A =
[[4543, 4887, 5493, 4860, 5608, 4212, 5152, 4281, 4436, 4580, 4286],
 [5281, 5025, 4710, 4595, 3744, 4229, 4199, 4969, 4907, 4575, 5080],
 [4675, 6092, 4470, 4063, 5172, 4279, 4702, 4124, 3954, 4999, 4436],
 [5953, 6268, 2984, 5256, 4859, 7877, 5316, 5535, 3464, 5376, 3934],
 [3610, 4645, 5732, 5301, 4929, 5532, 4968, 5471, 6170, 5458, 5155],
 [4592, 4238, 5188, 4750, 4313, 4748, 4200, 4964, 4724, 5210, 4666],
 [4711, 4126, 5800, 4877, 4348, 4899, 4927, 4603, 4862, 5133, 4884]]
A[0, 0]	4543
A[4, 4]	4929
A[3, 7]	5535
A[2]	[4675, 6092, 4470, 4063, 5172, 4279, 4702, 4124, 3954, 4999, 4436]
A[6]	[4711, 4126, 5800, 4877, 4348, 4899, 4927, 4603, 4862, 5133, 4884]
A[0, 8]	4436
A[:, 0]	[4543, 5281, 4675, 5953, 3610, 4592, 4711]
A[5]	[4592, 4238, 5188, 4750, 4313, 4748, 4200, 4964, 4724, 5210, 4666]
A[:, 2]	[5493, 4710, 4470, 2984, 5732, 5188, 5800]
A[3, 6]	5316
A[4, 6]	4968
A[3, 4]	4859
A[:, 4]	[5608, 3744, 5172, 4859, 4929, 4313, 4348]
A[5, 9]	5210
A[0, 5]	4212
A[:, 5]	[4212, 4229, 4279, 7877, 5532, 4748, 4899]
A[3, 10]	3934
A[2, 9]	4999
A[1, 7]	4969
A[:, 1]	[4887, 5025, 6092, 6268, 4645, 4238, 4126]
A[:, 8]	[4436, 4907, 3954, 3464, 6170, 4724, 4862]
A[0]	[4543, 4887, 5493, 4860, 5608, 4212, 5152, 4281, 4436, 4580, 4286]
A[5, 5]	4748
A[5, 4]	4313
A[2, 6]	4702
A[3]	[5953, 6268, 2984, 5256, 4859, 7877, 5316, 5535, 3464, 5376, 3934]
A[6, 1]	4126
A[2, 5]	4279
A[:, 7]	[4281, 4969, 4124, 5535, 5471, 4964, 4603]

arr =
500  561  610  429
564  517  596  659
617  532  621  514
479  722  781  632
461  751  298  513
409  844  614  549
591  500  686  514
236  162  661  386
488  486  428  611
664  466  624  787
320  671  796  422
571  495  470  569
579  505  491  559
arr[-13][-4] = 500
arr[:, -1] = [429, 659, 514, 632, 513, 549, 514, 386, 611, 787, 422, 569, 559]
arr[7][-1] = 386
arr[5][1] = 844
arr[9][-1] = 787
arr[2][2] = 621
arr[6][0] = 591
arr[-10][-3] = 722
arr[-5][-3] = 486
arr[8][0] = 488
arr[-12][2] = 596
arr[:, -3] = [561, 517, 532, 722, 751, 844, 500, 162, 486, 466, 671, 495, 505]
arr[7][-3] = 162
arr[-10] = [479, 722, 781, 632]

data =
[[-12.3  22.1  58.6  32.0]
 [ 44.4 -67.7   7.4  37.5]
 [-44.1  51.7  24.2  46.9]
 [ 19.0  21.9  65.8  -1.1]
 [-37.3  54.6 -33.8  14.2]
 [ 58.6  27.8 -13.8 -53.1]
 [ 10.9  70.3  36.5  43.0]
 [ 30.2  23.5  30.7  23.1]
 [ 65.5 -49.2  41.8  61.0]
 [-22.3 -68.1 -45.3  73.6]
 [-34.5  66.1 -31.3 -36.1]
 [ 73.1 -48.7   1.0  25.3]]
data[0,0]: -12.3
data[7,3]: 23.1
data[8]: [65.5, -49.2, 41.8, 61.0]
data[1,1]: -67.7
data[0,3]: 32.0
data[6,1]: 70.3
data[5,1]: 27.8
data[1]: [44.4, -67.7, 7.4, 37.5]
data[:, 2]: [58.6, 7.4, 24.2, 65.8, -33.8, -13.8, 36.5, 30.7, 41.8, -45.3, -31.3, 1.0]
data[11,3]: 25.3
data[:, 0]: [-12.3, 44.4, -44.1, 19.0, -37.3, 58.6, 10.9, 30.2, 65.5, -22.3, -34.5, 73.1]
data[7,2]: 30.7
data[5,3]: -53.1
data[5,0]: 58.6
data[6,0]: 10.9
data[11,0]: 73.1
data[1,0]: 44.4
data[2,0]: -44.1
data[3,0]: 19.0
data[9,3]: 73.6
data[1,2]: 7.4
data[10,3]: -36.1
data[3,3]: -1.1
data[:, 1]: [22.1, -67.7, 51.7, 21.9, 54.6, 27.8, 70.3, 23.5, -49.2, -68.1, 66.1, -48.7]
data[5]: [58.6, 27.8, -13.8, -53.1]

a = [-685, 348, -444, 759, -730, 885]
a[0]: -685
a[1]: 348
a[4]: -730

m =
[[-43.8  13.4  14.3  22.3  76.6 -26.6   1.0  25.2  32.0 -39.3 -37.4   2.6
    4.3]
 [-10.1  64.5  38.7  16.9 -40.5  -0.9   9.7 -50.8 -49.9 -32.7 -24.7  19.5
  -32.2]]
m[0][0] -> -43.8
m[0][7] -> 25.2
m[0][1] -> 13.4
m[0][4] -> 76.6
m[1][11] -> 19.5
m[:, 8] -> [32.0, -49.9]
m[1][7] -> -50.8
m[0][12] -> 4.3
m[1][2] -> 38.7
m[0] -> [-43.8, 13.4, 14.3, 22.3, 76.6, -26.6, 1.0, 25.2, 32.0, -39.3, -37.4, 2.6, 4.3]
m[1][9] -> -32.7
m[0][8] -> 32.0
m[0][9] -> -39.3
m[1] -> [-10.1, 64.5, 38.7, 16.9, -40.5, -0.9, 9.7, -50.8, -49.9, -32.7, -24.7, 19.5, -32.2]

x =
[[ 388 -356 -451  -96 -778 -606 -104  599 -812 -698 -477 -496]
 [-819 -398 -392 -381 -608   27 -143 -696  219 -106  688 -541]
 [-554 -749 -643  625 -835  321  540  223  -69 -288  416 -520]
 [ -13  220 -131 -608  403 -687  579 -304 -197  -82  587  413]
 [-478  563 -532  378 -505 -353 -108  690  263 -778  241  175]
 [-204  336 -347  194 -740 -672 -478  -13  322  127  -67 -584]
 [ 461 -500   46 -580  323  468  202  332  637  280  -43 -740]
 [-344  459  720 -715  207  499  354 -190 -230 -688   83 -761]
 [ 643 -272 -354 -681 -449  170  643 -470 -798   76  664 -608]
 [-200 -201 -600   11 -749 -465  643 -275  105  293 -655  428]
 [-676  628   21  -85  282   76  508 -555  280 -760 -399  628]
 [-648 -209  147 -252  327 -809  117 -420  705 -749  183  194]
 [-567 -801 -628 -659  260   20 -806  126  498 -626  359 -672]
 [-685  171 -428  354 -444  165  434  588 -540 -244  564  679]]
Rows and columns are counted from 0.
row 0 col 0 -> 388
row 2 col 0 -> -554
row 9 col 7 -> -275
row 2 col 11 -> -520
row 7 col 6 -> 354
row 11 col 6 -> 117
row 4 col 3 -> 378
row 9 col 2 -> -600
row 2 col 5 -> 321
row 5 col 4 -> -740
row 11 col 2 -> 147
row 3 col 7 -> -304
row 13 col 10 -> 564
row 6 col 10 -> -43
row 8 col 8 -> -798
row 2 col 4 -> -835
row 5 col 7 -> -13
row 13 col 5 -> 165
row 13 col 4 -> -444
row 11 col 11 -> 194
row 3 col 10 -> 587
row 5 col 1 -> 336
row 10 col 5 -> 76
row 8 col 7 -> -470
row 6 col 5 -> 468
row 10 col 7 -> -555
row 0 col 5 -> -606
row 8 col 4 -> -449
row 8 col 5 -> 170
row 12 col 11 -> -672
row 2 col 1 -> -749
row 7 col 0 -> -344
row 9 col 6 -> 643
row 1 col 9 -> -106

W =
[[ 18.1  29.0   2.7  12.7 -14.6 -10.1]
 [-24.8  18.4   0.0 -25.0  10.5  19.3]
 [ 17.3  24.5  27.1  26.7  26.3 -13.0]
 [ 20.8   1.8 -30.3  -5.6  -5.0  23.3]
 [ 22.6 -33.1  26.9  -4.6  20.9  25.8]
 [ 26.3  17.6 -17.2 -19.4   4.5  13.2]
 [ -9.8   8.0  17.1   9.6 -26.5  20.5]
 [ -9.7 -19.2  -7.7  13.3  27.5 -12.9]
 [-10.2 -21.0  -7.3  35.8  15.0  12.6]
 [-32.0 -28.2   2.8  -2.7  20.7  42.9]
 [ 26.9 -13.9   1.1  27.6 -20.6  -5.1]
 [ 24.4  25.3  26.0  37.6   5.3  24.4]
 [ -7.5 -15.4  19.0  -7.0  -0.7 -25.2]
 [-24.4  23.8   9.1 -80.3 -29.8   3.9]]
W[0,0] => 18.1
W[5,0] => 26.3
W[4,2] => 26.9
W[8,2] => -7.3
W[10] => [26.9, -13.9, 1.1, 27.6, -20.6, -5.1]
W[4] => [22.6, -33.1, 26.9, -4.6, 20.9, 25.8]
W[1,5] => 19.3
W[0] => [18.1, 29.0, 2.7, 12.7, -14.6, -10.1]
W[6] => [-9.8, 8.0, 17.1, 9.6, -26.5, 20.5]
W[:, 3] => [12.7, -25.0, 26.7, -5.6, -4.6, -19.4, 9.6, 13.3, 35.8, -2.7, 27.6, 37.6, -7.0, -80.3]
W[13,1] => 23.8
W[3,3] => -5.6
W[:, 5] => [-10.1, 19.3, -13.0, 23.3, 25.8, 13.2, 20.5, -12.9, 12.6, 42.9, -5.1, 24.4, -25.2, 3.9]
W[7,0] => -9.7
W[10,5] => -5.1
W[3,0] => 20.8
W[2,3] => 26.7
W[6,4] => -26.5
W[:, 4] => [-14.6, 10.5, 26.3, -5.0, 20.9, 4.5, -26.5, 27.5, 15.0, 20.7, -20.6, 5.3, -0.7, -29.8]
W[:, 2] => [2.7, 0.0, 27.1, -30.3, 26.9, -17.2, 17.1, -7.7, -7.3, 2.8, 1.1, 26.0, 19.0, 9.1]
W[3,5] => 23.3
W[11,0] => 24.4
W[5,2] => -17.2
W[1,2] => 0.0
W[4,1] => -33.1
W[7,3] => 13.3
W[13,2] => 9.1
W[11,4] => 5.3
W[4,5] => 25.8
W[5,3] => -19.4
W[13,3] => -80.3
W[10,1] => -13.9
W[10,3] => 27.6
